[[ 0.20 -0.19 -0.16 -0.06  0.21 -0.18 -0.21 -0.12  0.25  0.17  0.18]
 [ 0.20 -0.19 -0.16 -0.06  0.20 -0.18 -0.21 -0.12  0.25  0.17  0.18]
 [ 0.20 -0.19 -0.16 -0.06  0.21 -0.18 -0.21 -0.12  0.25  0.17  0.18]
 [ 0.11 -0.03 -0.06  0.16 -0.14  0.19  0.08  0.17  0.03  0.13 -0.13]
 [ 0.13 -0.04 -0.07  0.18 -0.15  0.19  0.06  0.18  0.04  0.14 -0.14]
 [ 0.20 -0.19 -0.16 -0.06  0.21 -0.18 -0.21 -0.12  0.25  0.17  0.18]
 [ 0.13 -0.05 -0.08  0.18 -0.15  0.19  0.06  0.18  0.05  0.14 -0.14]
 [-0.15  0.24  0.19  0.10 -0.16  0.22  0.25  0.16 -0.21 -0.12 -0.14]
 [ 0.12 -0.03 -0.06  0.16 -0.14  0.19  0.07  0.17  0.04  0.13 -0.13]
 [ 0.20 -0.19 -0.16 -0.06  0.21 -0.18 -0.21 -0.12  0.25  0.17  0.18]
 [-0.15  0.24  0.20  0.10 -0.17  0.22  0.25  0.16 -0.21 -0.13 -0.14]
 [ 0.20 -0.19 -0.16 -0.06  0.21 -0.18 -0.21 -0.12  0.25  0.17  0.18]
 [ 0.12 -0.04 -0.07  0.16 -0.14  0.18  0.07  0.17  0.04  0.13 -0.13]]
Rows and columns are numbered from 0.
Read off the entry at row 1, column 0.
0.20
Read off the entry in the top-right corner.
0.18
Read off the entry directly below the centre entry.
0.22
The entry just right of the centre entry -> 0.06
Read off the entry in the bottom-right corner.
-0.13
Read off the entry at row 0, column 0.
0.20
Read off the centre entry.
0.19
Read off the bottom-left entry.
0.12
Read off the entry in row 2 and column 0.
0.20
Read off the entry at row 0, column 2.
-0.16
Read off the entry at row 0, column 1.
-0.19
The entry in row 1 and column 2: -0.16
Read off the entry at row 2, column 2.
-0.16

Questions about the matrix below.
1) Find the entry just left of the largest entry.
2) Find the entry just right of the centre entry.
3) Find the entry just right of 2.029.
[[-0.585, -1.714, 2.287, 1.269, 1.219, 1.427, 1.588, 0.826, 0.061], [-1.603, 0.262, 1.854, 1.877, 0.382, -0.506, 1.101, 0.649, 0.400], [-1.344, 0.262, 1.854, 2.029, 0.382, -0.524, 0.980, 0.585, 0.400]]
1) -1.714
2) -0.506
3) 0.382

[[ 50.5   7.1  -8.8  16.0 -27.7   2.8 -13.8 -32.9 -15.1  17.1  -3.4  23.0
   17.1]
 [-48.9 -10.9 -22.2   1.9  35.5  -4.3  12.9  32.1  10.3 -19.8  -9.0 -20.3
  -16.9]
 [-43.4 -12.1  -6.0  -0.4  29.9  -2.9  15.9  20.9   9.2 -14.0   4.8  -9.5
  -11.7]
 [-55.6 -16.9   2.0  -0.6  30.7 -17.2  21.1  47.3  11.0 -20.0 -14.1 -16.4
  -13.9]
 [-22.2  -0.9  -4.4  -7.9   4.9  -9.7  13.5  33.4   5.6  -5.3  -5.0 -10.4
    0.1]
 [-59.5 -20.6  10.4 -13.2  20.1 -18.5  19.6  45.3  19.1 -18.6   7.5 -30.6
  -12.0]
 [  7.8 -10.8   4.3  -8.3 -11.0  -3.5  -2.4  -8.9   0.6  -0.6   8.9  -0.4
    4.0]
 [  8.3  16.3 -13.0  12.1  -2.3   5.0  -4.3   1.9 -15.1   8.6  -6.5  11.0
   13.0]
 [-48.1  -2.3  -2.9  -5.4  30.5  -9.2  18.8  32.8  10.3 -11.5   1.6 -13.0
  -17.7]
 [-13.0 -13.7  -5.9  -1.4  -6.1 -16.1  13.1  19.1   5.7  -9.9   2.6  -2.0
   -0.1]
 [ 44.4   9.0  11.5  -8.8 -45.7   0.7 -13.8 -24.9  -4.2  12.7  -1.4   5.4
   22.8]
 [-74.2  -8.8   8.2  -1.4  41.6 -16.9  21.0  53.1  18.5 -26.0  -4.0 -24.0
  -21.3]
 [ 19.2   5.0  12.6   9.7  -5.7   7.8 -14.1 -10.5  -6.7   2.9  -6.2   5.1
    5.6]]
The second largest entry is 50.5
The median of all entries -> -2.0
The entry just left of 30.7?
Answer: -0.6
The entry just right of the smallest entry -> -8.8
The centre entry?
Answer: -2.4
The third smallest entry -> -55.6
The second entry in reading order is 7.1
The 3rd entry in reading order is -8.8
The second smallest entry -> -59.5
The entry just right of -13.7 -> -5.9
The entry just left of -4.0 is -26.0
The 5th entry in reading order?
Answer: -27.7
The entry just left of 2.9?
Answer: -6.7
The 3rd largest entry?
Answer: 47.3
The entry just right of -17.2 is 21.1
The entry just left of -0.9?
Answer: -22.2
The 4th entry in reading order is 16.0
